Below is a small trained network, with its code and all its weights. Each question gives an input and a target symbol and asks what happens when units are switched off, that is, made to give their printed mean instead of their output.

import numpy as np


def w(rows, s, z=0):
    codes = np.array(rows[::2]) - 128.0
    scale = np.full(codes.shape[1], s)
    scale[-1] = z or s
    return codes * scale


def norm(h):
    return h / np.sqrt((h * h).mean(-1, keepdims=True) + 1e-5)


def f(y):
    return np.maximum(y, 0)


def softmax(a):
    e = np.exp(a - a.max(-1, keepdims=True))
    return e / e.sum(-1, keepdims=True)


def log_softmax(a):
    a = a - a.max(-1, keepdims=True)
    return a - np.log(np.exp(a).sum(-1, keepdims=True))


def net(x, mask):
    ids = ['βγδεμξσψω'.index(c) for c in x.split()]
    T = len(ids)
    res = E[ids] + P[:T]
    r = norm(res)
    for j in range(2):
        rows = slice(2 * j, 2 * j + 2)
        q, k, v = (r @ M[0][rows].T for M in (Q, K, V))
        z = softmax(np.where(np.tri(T) > 0, q @ k.T / 2**0.5, -1e9)) @ v
        o = O[0][rows]
        res = res + np.where(mask[j], z, o[:, -1]) @ o[:, :-1]
    y = f(norm(res) @ A[0][:, :-1].T + A[0][:, -1])
    res = res + np.where(mask[2:6], y, B[0][:, -1]) @ B[0][:, :-1]
    return log_softmax(norm(res)[-1] @ U[:, :-1].T + U[:, -1])


Q, K, V, O, A, B = {}, {}, {}, {}, {}, {}
E = w([
[137,120,111,94],'β',
[114,112,152,93],'γ',
[4,122,25,112],'δ',
[97,147,130,70],'ε',
[128,135,137,119],'μ',
[74,208,155,83],'ξ',
[133,156,109,122],'σ',
[151,212,113,97],'ψ',
[144,149,96,111],'ω',
],0.023)
P = w([
[171,81,205,186],'0',
[113,135,88,2],'1',
[151,118,109,18],'2',
[171,144,100,55],'3',
[147,101,123,50],'4',
[134,124,139,72],'5',
[184,108,111,58],'6',
],0.0065)
Q[0] = w([
[85,183,118,50],'H0',
[72,106,65,98],'H0',
[158,229,77,3],'H1',
[119,161,155,147],'H1',
],0.023)
K[0] = w([
[105,75,96,246],'H0',
[50,74,163,195],'H0',
[180,119,249,242],'H1',
[128,144,112,129],'H1',
],0.019)
V[0] = w([
[24,146,63,198],'H0',
[73,221,129,28],'H0',
[82,67,203,136],'H1',
[185,2,43,48],'H1',
],0.02)
O[0] = w([
[133,216,71,133,106],'H0',
[47,123,148,126,179],'H0',
[122,190,191,137,75],'H1',
[109,1,151,179,5],'H1',
],0.022,0.015)
A[0] = w([
[96,2,43,154,177],'N0',
[82,210,147,121,215],'N1',
[143,112,178,229,37],'N2',
[84,151,71,125,252],'N3',
],0.024,0.0036)
B[0] = w([
[157,249,92,188,190],'N0',
[153,131,108,224,253],'N1',
[105,121,81,4,143],'N2',
[95,52,118,78,230],'N3',
],0.025,0.016)
U = w([
[203,118,89,82,183],'β',
[234,129,91,244,92],'γ',
[93,100,215,101,186],'δ',
[6,46,94,130,35],'ε',
[137,44,149,217,254],'μ',
[26,93,204,199,95],'ξ',
[76,222,159,144,137],'σ',
[222,173,219,156,100],'ψ',
[120,106,88,188,26],'ω',
],0.015,0.0063)

Each question gives the input, a string of symbols that net reads in full, and the target symbol t.
The units are the heads (2 rows each of Q, K, V and O) and the neurons (one row each of A and B). Each row of codes is followed by its name. A weight is (code - 128) times the scale printed after its matrix; where a second scale follows, it is the last column's (O, A, B and U).
mask holds one flag per unit, heads first, then neurons. A switched-off unit (its flag False) gives its mean, the last column of its rows in O or B, instead of its output. The means were averaged over made-up inputs and are rounded, as every weight is.
A unit's drop is (log p(t) with every unit on - log p(t) with that unit switched off) / (log p(t) with every unit on - log p(t) with every unit switched off).
The circuit of an input: a set's keep is (log p(t) with only the set's units on - log p(t) with every unit switched off) / (log p(t) with every unit on - log p(t) with every unit switched off). Starting from all 6 units, units are removed one at a time, each time the one whose removal leaves the highest keep (on an exact tie, the one counted first), for as long as the keep stays at least 0.8.
circuit, biggest first: the units of the circuit, biggest drop first
most important unit: the unit with the biggest drop
top k neurons: the k neurons with the biggest drops, biggest first
heads that matter: for each layer, one digit per head in row order, 1 if its drop is at least 0.15 and else 0, layers parted by /
drop of u: that unit's drop, to one decimal
input σ σ ξ β ψ ε, target β: most important unit => H0
input μ ξ β ξ γ, target ψ: heads that matter => 11
input σ ψ ω ω ω β, target β: top 2 neurons => (N1 N0)
input γ β σ σ ε, target δ: heads that matter => 10
input ω ξ ψ σ, target γ: circuit, biggest first => (H1 N0)
input ε β ξ, target ξ: circuit, biggest first => (H0 H1)
input ε ω σ ψ, target ξ: circuit, biggest first => (H0 H1)
input γ σ β, target δ: heads that matter => 11
input ψ σ ξ ω, target ε: heads that matter => 10
input ξ ω γ γ σ ω, target σ: heads that matter => 11
input σ ω ω γ σ ε γ, target β: top 2 neurons => (N1 N0)
input γ σ σ ξ, target δ: heads that matter => 10
input σ β σ μ, target β: top 2 neurons => (N1 N0)
input ψ ξ ξ ε σ, target ε: circuit, biggest first => (H0 N3)
input ω σ β, target γ: most important unit => H1
input ψ ξ σ, target ε: circuit, biggest first => (H0 N0)
input μ ω ξ, target ψ: circuit, biggest first => (H0 H1)
input γ σ ξ ψ ω, target δ: drop of H0 => 0.6
input β σ ε, target μ: drop of H1 => 0.6
input ψ ω σ ω β β ψ, target ε: drop of H0 => 0.6
